Here is a tiny trained network, its code and every weight. The questions are about switching its units off for an input and a class, where a switched-off unit gives its printed mean instead of its output.

import numpy as np


def w(rows, s, z=0):
    codes = np.array(rows[::2]) - 128.0
    scale = np.full(codes.shape[1], s)
    scale[-1] = z or s
    return codes * scale


def norm(h):
    return h / np.sqrt((h * h).mean(-1, keepdims=True) + 1e-5)


def f(y):
    return y / 2 * (1 + np.tanh(0.7978845608 * (y + 0.044715 * y**3)))


def log_softmax(a):
    a = a - a.max(-1, keepdims=True)
    return a - np.log(np.exp(a).sum(-1, keepdims=True))


def net(x, mask):
    res = np.array(x, float).reshape(1, 5) / 4 @ E
    u = 0
    for l in range(3):
        y = f(norm(res) @ A[l][:, :-1].T + A[l][:, -1])
        res = res + np.where(mask[u : u + 13], y, B[l][:, -1]) @ B[l][:, :-1]
        u += 13
    return log_softmax(norm(res)[-1] @ U[:, :-1].T + U[:, -1])


A, B = {}, {}
E = w([
[123,6,66,127,83,48,199],'x0',
[112,191,46,224,106,128,152],'x1',
[182,117,85,138,174,89,71],'x2',
[185,104,192,198,62,106,110],'x3',
[39,147,210,180,194,3,129],'x4',
],0.0068)
A[0] = w([
[82,161,61,73,222,147,206,39],'L0N1',
[154,102,186,197,29,126,92,13],'L0N2',
[212,119,55,136,194,49,25,32],'L0N3',
[84,199,64,187,73,115,132,3],'L0N4',
[84,149,71,81,164,138,144,6],'L0N5',
[47,151,196,125,70,182,206,99],'L0N6',
[129,51,187,39,137,132,82,36],'L0N7',
[83,130,162,133,84,179,199,38],'L0N8',
[72,156,185,123,62,166,254,94],'L0N9',
[46,136,170,104,50,170,180,54],'L0N10',
[115,192,72,179,68,102,115,55],'L0N11',
[108,88,96,129,113,135,157,13],'L0N12',
[104,205,51,153,74,101,155,60],'L0N13',
],0.0087,0.0064)
B[0] = w([
[84,46,152,167,136,188,27,202],'L0N1',
[66,14,136,182,111,199,51,168],'L0N2',
[254,127,24,150,244,56,42,211],'L0N3',
[190,96,191,127,203,181,215,160],'L0N4',
[125,9,125,154,119,200,104,115],'L0N5',
[185,134,89,121,215,72,52,248],'L0N6',
[156,109,186,126,203,166,208,242],'L0N7',
[228,89,54,98,170,99,92,138],'L0N8',
[209,132,52,149,196,59,47,251],'L0N9',
[242,101,51,127,201,68,75,177],'L0N10',
[142,69,198,96,210,181,171,163],'L0N11',
[127,137,95,118,79,98,171,98],'L0N12',
[155,55,236,96,187,188,202,183],'L0N13',
],0.0082,0.0026)
A[1] = w([
[106,170,160,182,168,58,151,115],'L1N1',
[112,173,49,241,143,172,202,83],'L1N2',
[123,201,163,112,138,175,79,117],'L1N3',
[232,144,60,124,120,174,125,89],'L1N4',
[74,70,101,143,116,163,66,112],'L1N5',
[161,150,73,70,11,202,140,56],'L1N6',
[213,97,160,87,152,179,163,99],'L1N7',
[44,116,68,40,157,159,127,95],'L1N8',
[116,97,120,124,82,121,189,72],'L1N9',
[168,105,170,199,64,134,111,63],'L1N10',
[104,16,59,100,100,65,188,142],'L1N11',
[135,139,149,151,160,151,157,94],'L1N12',
[169,110,206,23,147,114,146,2],'L1N13',
],0.011,0.0074)
B[1] = w([
[72,74,92,59,97,107,130,205],'L1N1',
[169,47,190,76,161,156,178,155],'L1N2',
[204,182,99,142,104,144,170,231],'L1N3',
[58,119,78,128,148,69,137,254],'L1N4',
[88,156,204,146,116,152,86,158],'L1N5',
[11,109,99,143,91,76,149,187],'L1N6',
[81,77,107,138,100,93,170,251],'L1N7',
[132,110,151,169,139,174,80,163],'L1N8',
[182,134,137,111,139,103,119,130],'L1N9',
[120,90,150,123,162,206,75,142],'L1N10',
[178,245,144,131,124,174,111,252],'L1N11',
[149,116,147,73,93,124,139,140],'L1N12',
[155,82,133,148,180,153,190,164],'L1N13',
],0.011,0.0055)
A[2] = w([
[118,152,182,108,173,85,124,102],'L2N1',
[33,141,147,95,114,77,132,113],'L2N2',
[170,96,146,170,72,89,117,118],'L2N3',
[158,83,180,142,171,140,230,81],'L2N4',
[155,224,130,199,117,124,172,47],'L2N5',
[193,249,146,88,84,138,159,2],'L2N6',
[161,137,157,133,58,155,156,75],'L2N7',
[98,95,165,159,124,180,53,26],'L2N8',
[98,121,140,153,86,144,172,113],'L2N9',
[155,93,157,160,61,110,94,30],'L2N10',
[119,125,151,149,199,158,185,133],'L2N11',
[147,224,129,142,98,146,147,61],'L2N12',
[152,151,201,172,152,69,135,34],'L2N13',
],0.012,0.0043)
B[2] = w([
[142,70,24,124,64,190,164,170],'L2N1',
[12,164,2,240,48,187,195,191],'L2N2',
[120,176,73,51,228,228,139,137],'L2N3',
[124,80,193,24,106,86,169,254],'L2N4',
[155,211,165,52,152,125,163,179],'L2N5',
[115,233,115,126,59,102,139,206],'L2N6',
[127,160,83,71,201,110,89,147],'L2N7',
[112,155,206,253,121,208,103,170],'L2N8',
[115,147,168,107,126,55,156,150],'L2N9',
[149,172,140,144,195,202,116,124],'L2N10',
[208,68,184,84,72,105,184,213],'L2N11',
[173,227,222,159,79,119,158,184],'L2N12',
[135,114,68,126,185,194,184,141],'L2N13',
],0.007,0.0059)
U = w([
[183,19,169,69,153,143,207,152],'0',
[196,116,32,158,201,81,69,149],'1',
[1,103,64,183,61,134,159,142],'2',
[131,98,194,193,167,247,48,140],'3',
[189,248,147,104,103,121,151,137],'4',
[133,99,162,145,102,79,95,203],'5',
[122,108,179,110,78,86,60,2],'6',
],0.015,0.008)

Each question gives the input, the list of numbers given to net, and the class t.
The units are the neurons (one row each of A and B). Each row of codes is followed by its name. A weight is (code - 128) times the scale printed after its matrix; where a second scale follows, it is the last column's (A, B and U).
mask holds one flag per neuron, layer by layer. A switched-off neuron (its flag False) gives its mean, the last column of its row in B, instead of its output. The means were averaged over made-up inputs and are rounded, as every weight is.
A unit's drop is (log p(t) with every unit on - log p(t) with that unit switched off) / (log p(t) with every unit on - log p(t) with every unit switched off).
The circuit of an input: a set's keep is (log p(t) with only the set's units on - log p(t) with every unit switched off) / (log p(t) with every unit on - log p(t) with every unit switched off). Starting from the 12 units with the biggest drops (on a tie, the unit counted first), units are removed one at a time, each time the one whose removal leaves the highest keep (on an exact tie, the one counted first), for as long as the keep stays at least 0.8.
circuit, biggest first: the units of the circuit, biggest drop first
k most important neurons: the k neurons with the biggest drops, biggest first
k most important neurons of layer l: the k neurons of layer l with the biggest drops, biggest first
drop when u is switched off: that unit's drop, to one decimal
input [1,-6,8,-6,-3], class 1: circuit, biggest first => (L0N3)
input [-3,4,-4,-4,-3], class 0: 2 most important neurons => (L0N13 L0N4)
input [8,-2,3,5,7], class 4: 2 most important neurons of layer 1 => (L1N11 L1N4)
input [-3,-6,-8,3,1], class 1: circuit, biggest first => (L0N9 L0N6)
input [-5,-4,-1,1,5], class 2: 4 most important neurons => (L1N1 L1N11 L2N2 L2N1)
input [4,-1,-4,-4,2], class 1: 3 most important neurons => (L0N9 L0N10 L0N6)
input [-6,3,-6,-5,0], class 1: circuit, biggest first => (L0N6 L0N9)
input [-7,5,-8,-3,3], class 1: circuit, biggest first => (L0N6 L0N9)
input [1,-3,-1,-8,7], class 3: 3 most important neurons => (L0N1 L1N8 L2N8)
input [-6,-2,6,-8,-7], class 3: circuit, biggest first => (L1N8 L0N1)
input [2,5,5,3,0], class 0: 2 most important neurons => (L0N11 L0N13)
input [8,-1,4,2,7], class 4: 2 most important neurons => (L1N11 L1N4)
input [-3,6,-6,-4,-6], class 0: 3 most important neurons => (L0N13 L0N4 L1N2)
input [-2,5,7,8,7], class 3: most important neuron of layer 0 => (L0N2)
input [-4,5,2,0,-5], class 0: 2 most important neurons => (L1N2 L0N11)
input [-2,6,-1,6,8], class 2: 2 most important neurons => (L1N1 L2N2)
input [-3,-7,-3,1,-8], class 2: 2 most important neurons => (L1N6 L1N7)
input [-5,-2,6,5,-5], class 1: 2 most important neurons => (L0N3 L1N4)
input [8,-6,7,0,-2], class 4: 2 most important neurons of layer 1 => (L1N11 L1N1)
input [8,-3,0,-2,5], class 4: circuit, biggest first => (L1N11)
input [8,8,-5,-4,2], class 0: 2 most important neurons of layer 0 => (L0N4 L0N13)
input [-8,-8,-1,-3,-1], class 0: 4 most important neurons => (L1N13 L0N7 L1N11 L2N4)
input [-1,7,1,-7,-1], class 0: 2 most important neurons => (L0N4 L0N13)
input [0,1,-5,5,-4], class 1: 2 most important neurons => (L0N9 L0N10)
input [7,0,-3,6,-5], class 4: 2 most important neurons => (L1N11 L0N1)
input [0,0,-1,6,-3], class 3: drop when L0N2 is switched off => 0.5
input [2,5,-7,4,2], class 1: circuit, biggest first => (L0N9)
input [-1,-5,3,-7,1], class 3: drop when L2N8 is switched off => 0.0
input [2,-1,6,-8,5], class 3: drop when L0N1 is switched off => 0.6
